Below are the code and all the weights of a small trained network. Each question names an input and a class and asks about switching units off, where a switched-off unit gives its printed mean instead of its output.

import numpy as np


def w(rows, s, z=0):
    codes = np.array(rows[::2]) - 128.0
    scale = np.full(codes.shape[1], s)
    scale[-1] = z or s
    return codes * scale


def norm(h):
    return h / np.sqrt((h * h).mean(-1, keepdims=True) + 1e-5)


def f(y):
    return np.maximum(y, 0)


def log_softmax(a):
    a = a - a.max(-1, keepdims=True)
    return a - np.log(np.exp(a).sum(-1, keepdims=True))


def net(x, mask):
    res = np.array(x, float).reshape(1, 4) / 4 @ E
    u = 0
    for l in range(3):
        y = f(norm(res) @ A[l][:, :-1].T + A[l][:, -1])
        res = res + np.where(mask[u : u + 6], y, B[l][:, -1]) @ B[l][:, :-1]
        u += 6
    return log_softmax(norm(res)[-1] @ U[:, :-1].T + U[:, -1])


A, B = {}, {}
E = w([
[254,163,180,72,41,162,224,105,76,139,69],'x0',
[131,233,169,79,91,192,74,134,164,105,216],'x1',
[121,129,129,125,126,128,129,121,132,134,126],'x2',
[72,41,177,75,52,128,76,116,60,127,196],'x3',
],0.00048)
A[0] = w([
[131,176,97,128,179,123,96,157,200,140,140,28],'L0N0',
[101,205,106,79,140,161,92,158,160,126,189,68],'L0N1',
[86,105,119,100,78,101,134,117,57,116,167,131],'L0N2',
[78,189,114,98,149,129,29,190,196,122,201,91],'L0N3',
[129,254,194,111,95,211,122,120,140,87,203,2],'L0N4',
[65,89,99,172,201,98,92,149,134,136,153,197],'L0N5',
],0.0015,0.00071)
B[0] = w([
[177,81,154,218,151,153,97,134,60,195,1,179],'L0N0',
[200,66,152,179,150,139,176,45,62,119,123,191],'L0N1',
[73,77,137,91,223,178,75,104,105,150,127,197],'L0N2',
[111,112,179,169,139,118,249,62,92,79,194,231],'L0N3',
[100,140,61,53,143,72,81,219,152,216,79,220],'L0N4',
[81,163,83,61,58,101,47,165,180,100,84,251],'L0N5',
],0.0015,0.0017)
A[1] = w([
[134,232,160,251,237,153,192,98,191,109,182,26],'L1N0',
[14,74,89,240,187,71,58,141,160,102,94,189],'L1N1',
[71,120,57,123,159,88,77,142,164,107,97,117],'L1N2',
[173,139,193,72,28,165,145,110,67,171,98,90],'L1N3',
[109,196,109,175,84,111,66,230,216,154,37,2],'L1N4',
[134,25,218,201,107,192,150,50,51,106,151,86],'L1N5',
],0.0013,0.00052)
B[1] = w([
[135,11,149,120,121,105,85,77,20,148,1,173],'L1N0',
[220,162,159,98,117,155,159,123,115,174,125,254],'L1N1',
[168,156,157,102,129,188,111,177,113,156,105,190],'L1N2',
[114,96,107,200,183,123,74,138,141,134,90,196],'L1N3',
[165,206,141,121,147,152,184,168,134,177,209,175],'L1N4',
[146,214,167,202,214,103,140,113,105,212,148,178],'L1N5',
],0.0018,0.0022)
A[2] = w([
[82,108,169,32,96,151,82,143,118,158,125,39],'L2N0',
[39,170,135,171,129,107,199,71,128,76,250,173],'L2N1',
[149,133,51,186,132,92,221,78,189,55,52,93],'L2N2',
[139,66,143,213,146,171,178,41,115,77,69,103],'L2N3',
[113,45,144,42,65,162,67,154,144,125,93,2],'L2N4',
[190,223,76,160,152,120,167,172,185,132,92,110],'L2N5',
],0.0017,0.00066)
B[2] = w([
[158,110,54,116,96,155,137,146,106,73,52,208],'L2N0',
[61,252,213,118,156,152,97,139,226,27,160,158],'L2N1',
[66,97,78,67,57,142,50,162,137,45,228,181],'L2N2',
[106,69,130,142,127,84,102,71,121,100,186,209],'L2N3',
[134,124,29,9,23,230,50,125,55,63,60,186],'L2N4',
[92,147,142,164,125,103,198,150,198,148,161,248],'L2N5',
],0.0023,0.0018)
U = w([
[188,247,116,150,145,123,222,230,230,227,94,206],'0',
[160,49,193,211,218,83,92,15,11,191,91,195],'1',
[145,121,37,7,37,229,32,171,43,97,37,157],'2',
[26,240,230,108,174,164,65,97,155,24,227,17],'3',
[97,44,41,174,30,38,169,120,192,2,231,11],'4',
],0.0058,0.0011)

Each question gives the input, the list of numbers given to net, and the class t.
The units are the neurons (one row each of A and B). Each row of codes is followed by its name. A weight is (code - 128) times the scale printed after its matrix; where a second scale follows, it is the last column's (A, B and U).
mask holds one flag per neuron, layer by layer. A switched-off neuron (its flag False) gives its mean, the last column of its row in B, instead of its output. The means were averaged over made-up inputs and are rounded, as every weight is.
A unit's drop is (log p(t) with every unit on - log p(t) with that unit switched off) / (log p(t) with every unit on - log p(t) with every unit switched off).
The circuit of an input: a set's keep is (log p(t) with only the set's units on - log p(t) with every unit switched off) / (log p(t) with every unit on - log p(t) with every unit switched off). Starting from the 12 units with the biggest drops (on a tie, the unit counted first), units are removed one at a time, each time the one whose removal leaves the highest keep (on an exact tie, the one counted first), for as long as the keep stays at least 0.8.
units of the circuit, in order: the units of the circuit, biggest drop first
unit that matters most: the unit with the biggest drop
k most important neurons: the k neurons with the biggest drops, biggest first
top k neurons in layer l: the k neurons of layer l with the biggest drops, biggest first
input [7,-2,-6,-7], class 4: unit that matters most	L2N2
input [-3,1,8,-6], class 1: 3 most important neurons	[L1N0 L0N4 L0N3]
input [1,2,1,0], class 0: top 2 neurons in layer 0	[L0N4 L0N2]
input [3,-5,-7,1], class 1: 3 most important neurons	[L0N5 L1N5 L0N4]
input [3,-5,7,7], class 1: 3 most important neurons	[L1N5 L0N5 L0N4]
input [-2,4,-7,-5], class 1: 2 most important neurons	[L0N3 L1N0]
input [7,-3,0,8], class 1: 2 most important neurons	[L1N5 L0N5]
input [-3,1,2,2], class 3: units of the circuit, in order	[L0N3 L2N1]
input [-7,4,2,-5], class 1: units of the circuit, in order	[L0N3 L1N0]
input [-6,5,-7,-8], class 1: units of the circuit, in order	[L1N0 L0N3]
input [-3,1,2,7], class 3: 4 most important neurons	[L0N4 L0N3 L1N5 L2N1]
input [1,-2,6,-7], class 4: 2 most important neurons	[L0N4 L0N5]
input [8,-7,4,0], class 4: 3 most important neurons	[L2N2 L1N1 L1N0]
input [-8,0,-3,-5], class 0: units of the circuit, in order	[L1N1]
input [-7,5,-7,0], class 1: units of the circuit, in order	[L0N3 L1N0 L0N1]
input [-3,1,6,7], class 3: 2 most important neurons	[L0N4 L0N3]
input [3,-2,-7,0], class 4: 2 most important neurons	[L0N2 L1N1]
input [-7,-3,6,0], class 0: 2 most important neurons	[L1N4 L1N1]
input [-1,-8,3,0], class 0: 4 most important neurons	[L0N3 L1N1 L0N1 L1N0]
input [1,-5,-2,7], class 1: units of the circuit, in order	[L1N5]
input [0,2,2,3], class 3: top 2 neurons in layer 1	[L1N0 L1N1]
input [8,0,-5,-4], class 4: top 2 neurons in layer 0	[L0N5 L0N4]
input [6,0,8,-5], class 4: top 2 neurons in layer 1	[L1N1 L1N2]
